Small tables with named rows and columns. After each table, cells are looked up by row and column.

ruseba =
         boped  seg  nofe  muba  mab  semu
kifa       159  134   184   176   55   159
pozofe      98  105    68    92  158   128
vav        100  170   171   203  237   101
mazed      148  142   187   177   50   156
tizenid    100  127    99   123  123   120
pabito     132  168   206   156  188   202
zumefo     167  219   172   148  192   155
pof        214   64   108   144  130   140
vuru       141  146   184   176   57   153
tuf        151  219   181   163  213   147
pozi       154  136   154   175  193   131

boped of mazed: 148
semu of pabito: 202
mab of pabito: 188
seg of tuf: 219
muba of vav: 203
nofe of tuf: 181
seg of zumefo: 219
nofe of vav: 171
mab of pof: 130
boped of tuf: 151
semu of pozi: 131
muba of pozi: 175
seg of pozi: 136
nofe of pabito: 206
nofe of pozofe: 68
nofe of mazed: 187
boped of pabito: 132
Which row has the largest semu? pabito

mer =
,zunepan,segatab,gatez,mol,kuzubed,viza,pobot,zun,fituvi
puge,-218,-237,26,6,-212,4,-245,-130,-145
dob,-369,-632,-285,-162,-338,39,-5,-178,-449
bezupu,-78,-318,-333,-740,-761,-302,-164,-418,-509
mabosik,-328,-168,-334,-48,-410,-563,231,-268,-97
libom,-450,-263,-256,-452,-190,-276,-219,-145,737

What is the gatez of dob in mer?
-285
What is the mol of mabosik in mer?
-48
What is the segatab of libom in mer?
-263
What is the zunepan of bezupu in mer?
-78
What is the fituvi of libom in mer?
737
What is the pobot of puge in mer?
-245
What is the zun of mabosik in mer?
-268
What is the zun of puge in mer?
-130
What is the mol of bezupu in mer?
-740
What is the kuzubed of bezupu in mer?
-761
What is the zunepan of puge in mer?
-218
What is the kuzubed of puge in mer?
-212
What is the fituvi of puge in mer?
-145

satuge:
         dava  mafudub  gavidez  roto
zusevi   5980     7323     5949  6310
doviz    6255     6116     6258  6221
nipez    6373     5596     6391  6182
tenag    6242     6172     6244  6225
pof      6004     7216     5976  6302
garupas  7376     1195     7518  5855
letog    5653     8758     5582  6417
riz      7005     2826     7100  5976
gel      6485     5108     6516  6146
tulofet  6625     4490     6674  6100
vibovuf  6157     6545     6148  6253

pof, dava: 6004
riz, dava: 7005
garupas, gavidez: 7518
letog, mafudub: 8758
gel, dava: 6485
tulofet, mafudub: 4490
garupas, dava: 7376
zusevi, mafudub: 7323
letog, roto: 6417
tulofet, gavidez: 6674
garupas, roto: 5855
gel, mafudub: 5108
riz, roto: 5976
vibovuf, mafudub: 6545
riz, mafudub: 2826
garupas, mafudub: 1195
tulofet, dava: 6625
nipez, dava: 6373

kego
cols = dav, divinaf, gepo, nok, pozosu, zug, beruzu, gavam
marus: [56, 28, 85, 46, 67, 80, 79, 78]
kerik: [64, 81, 60, 63, 59, 59, 41, 55]
rebut: [66, 92, 58, 79, 53, 54, 69, 79]
nuz: [53, 24, 84, 42, 67, 83, 75, 82]
piza: [58, 63, 70, 58, 59, 72, 49, 70]
gatar: [79, 73, 52, 56, 87, 68, 69, 77]
muludon: [68, 71, 52, 75, 73, 71, 59, 70]
nisuko: [69, 69, 76, 81, 45, 45, 86, 36]
lupami: [53, 27, 82, 42, 67, 82, 72, 82]
gezura: [70, 78, 51, 78, 72, 70, 62, 76]
tumo: [70, 82, 64, 80, 56, 53, 77, 62]
zekogor: [61, 37, 75, 43, 79, 81, 71, 80]

gepo of lupami is 82
beruzu of rebut is 69
gepo of piza is 70
nok of piza is 58
zug of marus is 80
dav of lupami is 53
zug of gatar is 68
divinaf of zekogor is 37

bev =
	gefi	fava	satuv	debop	tofa	rozo
bigaro	6.16	5.80	6.68	4.08	2.30	6.15
nubim	5.62	9.12	5.88	4.50	3.95	7.71
kosufa	5.56	3.96	6.67	3.37	2.92	5.55
tese	5.16	4.46	5.91	5.48	3.08	7.83
fifozo	5.03	5.96	6.30	3.83	3.26	7.80
sosereg	7.91	7.45	6.93	5.18	1.07	4.76
zef	5.34	8.06	6.22	3.16	4.25	6.72
ponuk	5.62	3.41	5.99	6.16	2.23	7.46
mopuf	5.81	3.04	5.43	8.13	2.34	7.82

fava of sosereg: 7.45
satuv of tese: 5.91
fava of nubim: 9.12
debop of ponuk: 6.16
gefi of mopuf: 5.81
tofa of sosereg: 1.07
tofa of bigaro: 2.30
tofa of ponuk: 2.23
debop of zef: 3.16
tofa of kosufa: 2.92
satuv of sosereg: 6.93
satuv of mopuf: 5.43
debop of tese: 5.48
satuv of zef: 6.22
rozo of nubim: 7.71

datofu:
         pogozu  bodo  mok  fusuvo  gab
karozas      36    44  141     117  206
folugar     153   132   16     175   93
pilafe       45    46  131     111  202
rodo        171    14  143       9  171
vidima      180   104   10     175   93
vut         112    58   95     115  157
pov         116   105  167     158   88
kob         116   133  183     101   66
devef        21   183   27     117   84
lik         185    91   27     159   98
tam         144   108  186      88   69
tiberud     129   100   83      64  116
rer         152   150   58     198   75

pogozu of pov: 116
fusuvo of pov: 158
fusuvo of kob: 101
pogozu of vidima: 180
fusuvo of tiberud: 64
bodo of vidima: 104
pogozu of rer: 152
fusuvo of tam: 88
gab of karozas: 206
gab of tiberud: 116
mok of rodo: 143
pogozu of rodo: 171
fusuvo of rer: 198
gab of tam: 69
mok of kob: 183
mok of tam: 186
bodo of folugar: 132
pogozu of tiberud: 129
mok of pilafe: 131
mok of devef: 27
Which row has the largest gab? karozas

fil.csv
,ranidif,rila,tato,vokuvo,zaresom,bagidi,defir,nur,gopu
rudive,-0.03,0.23,-0.23,-0.16,0.12,-0.19,-0.07,-0.30,-0.24
dos,0.10,-0.20,0.32,-0.11,-0.38,-0.05,-0.26,0.26,-0.01
doko,-0.01,-0.06,-0.10,0.18,-0.18,0.06,-0.36,-0.08,-0.23
sur,0.24,-0.19,-0.11,-0.29,0.50,-0.29,-0.11,-0.49,0.16
fofet,-0.22,-0.09,-0.04,0.16,-0.44,0.27,-0.12,0.23,0.02
tono,-0.29,-0.02,-0.26,-0.25,0.08,-0.20,0.30,-0.17,-0.02
bes,-0.22,-0.14,0.16,-0.02,-0.52,0.11,0.02,0.39,0.06
pupomed,-0.13,-0.22,-0.07,-0.06,-0.07,0.12,0.04,0.03,0.27

What is the bagidi of doko in fil? 0.06
What is the nur of rudive in fil? -0.30
What is the bagidi of rudive in fil? -0.19
What is the bagidi of dos in fil? -0.05
What is the zaresom of rudive in fil? 0.12
What is the ranidif of fofet in fil? -0.22
What is the defir of dos in fil? -0.26
What is the nur of sur in fil? -0.49
What is the tato of sur in fil? -0.11
What is the zaresom of tono in fil? 0.08
What is the tato of rudive in fil? -0.23
What is the vokuvo of pupomed in fil? -0.06
What is the zaresom of bes in fil? -0.52
What is the tato of fofet in fil? -0.04
What is the gopu of sur in fil? 0.16
What is the bagidi of sur in fil? -0.29
What is the ranidif of tono in fil? -0.29
What is the rila of doko in fil? -0.06
Row with the largest zaresom: sur

zov:
,tamuzo,tapade,kilizis,tugim
tuge,23,49,44,82
zuv,78,65,41,77
tido,37,39,64,13
suvaked,88,65,45,61
peto,10,39,53,58
tib,38,39,64,12
zegabiz,13,36,58,39
kerar,41,55,41,88
zed,8,39,53,59
pugef,12,38,56,48

pugef, tamuzo: 12
zuv, kilizis: 41
tib, tapade: 39
suvaked, tamuzo: 88
zuv, tapade: 65
tuge, tamuzo: 23
tib, kilizis: 64
zed, tapade: 39
zegabiz, tugim: 39
tido, kilizis: 64
tib, tamuzo: 38
zuv, tamuzo: 78
kerar, tapade: 55
tido, tugim: 13
Row with the largest tugim: kerar

vuv.csv
,rasoki,turibig,gifopen,megaful,deg,botet,mirir,muvan,tuk,tun
konebo,-3.04,3.32,0.26,2.74,-1.45,4.97,-4.45,-5.12,0.22,2.92
vob,-2.53,1.89,-1.63,-3.56,1.05,1.36,1.73,-2.01,3.57,2.00
fus,3.27,5.62,-0.97,-1.39,-4.09,5.16,0.96,-5.79,4.11,2.07
beto,-4.59,6.12,2.87,3.80,-5.59,4.27,-1.34,-7.11,3.15,6.04
metomep,3.35,2.66,-2.65,-1.48,-3.88,7.10,0.34,-5.38,0.53,0.94
zif,0.41,3.33,-0.19,-2.68,-3.39,7.33,1.17,-5.41,-0.07,1.06
fol,2.21,0.62,-4.35,1.47,-3.78,6.17,-1.77,-5.02,-0.28,2.07
zer,3.97,7.75,0.12,-1.20,-0.67,4.34,-2.70,-5.14,5.10,0.52
tas,0.39,3.34,-0.23,-2.67,-3.39,7.28,1.20,-5.40,-0.14,1.05
moz,0.64,5.40,0.93,-1.12,-1.20,6.50,-2.62,-5.31,1.00,0.48
nagati,0.46,5.74,0.88,-1.57,-6.29,5.81,3.36,-6.65,3.53,3.55
vaf,0.95,4.60,-0.50,-1.77,-5.38,5.29,3.06,-5.90,3.39,3.20
bise,-1.24,4.97,3.24,-4.87,-1.94,9.47,0.59,-5.74,-2.17,-0.79

gifopen of zer is 0.12
turibig of vob is 1.89
botet of fus is 5.16
muvan of moz is -5.31
megaful of vob is -3.56
megaful of konebo is 2.74
botet of zer is 4.34
rasoki of fus is 3.27
mirir of konebo is -4.45
tuk of nagati is 3.53
turibig of nagati is 5.74
muvan of nagati is -6.65
turibig of zif is 3.33
rasoki of moz is 0.64
turibig of beto is 6.12
tuk of vob is 3.57
muvan of konebo is -5.12
tun of metomep is 0.94

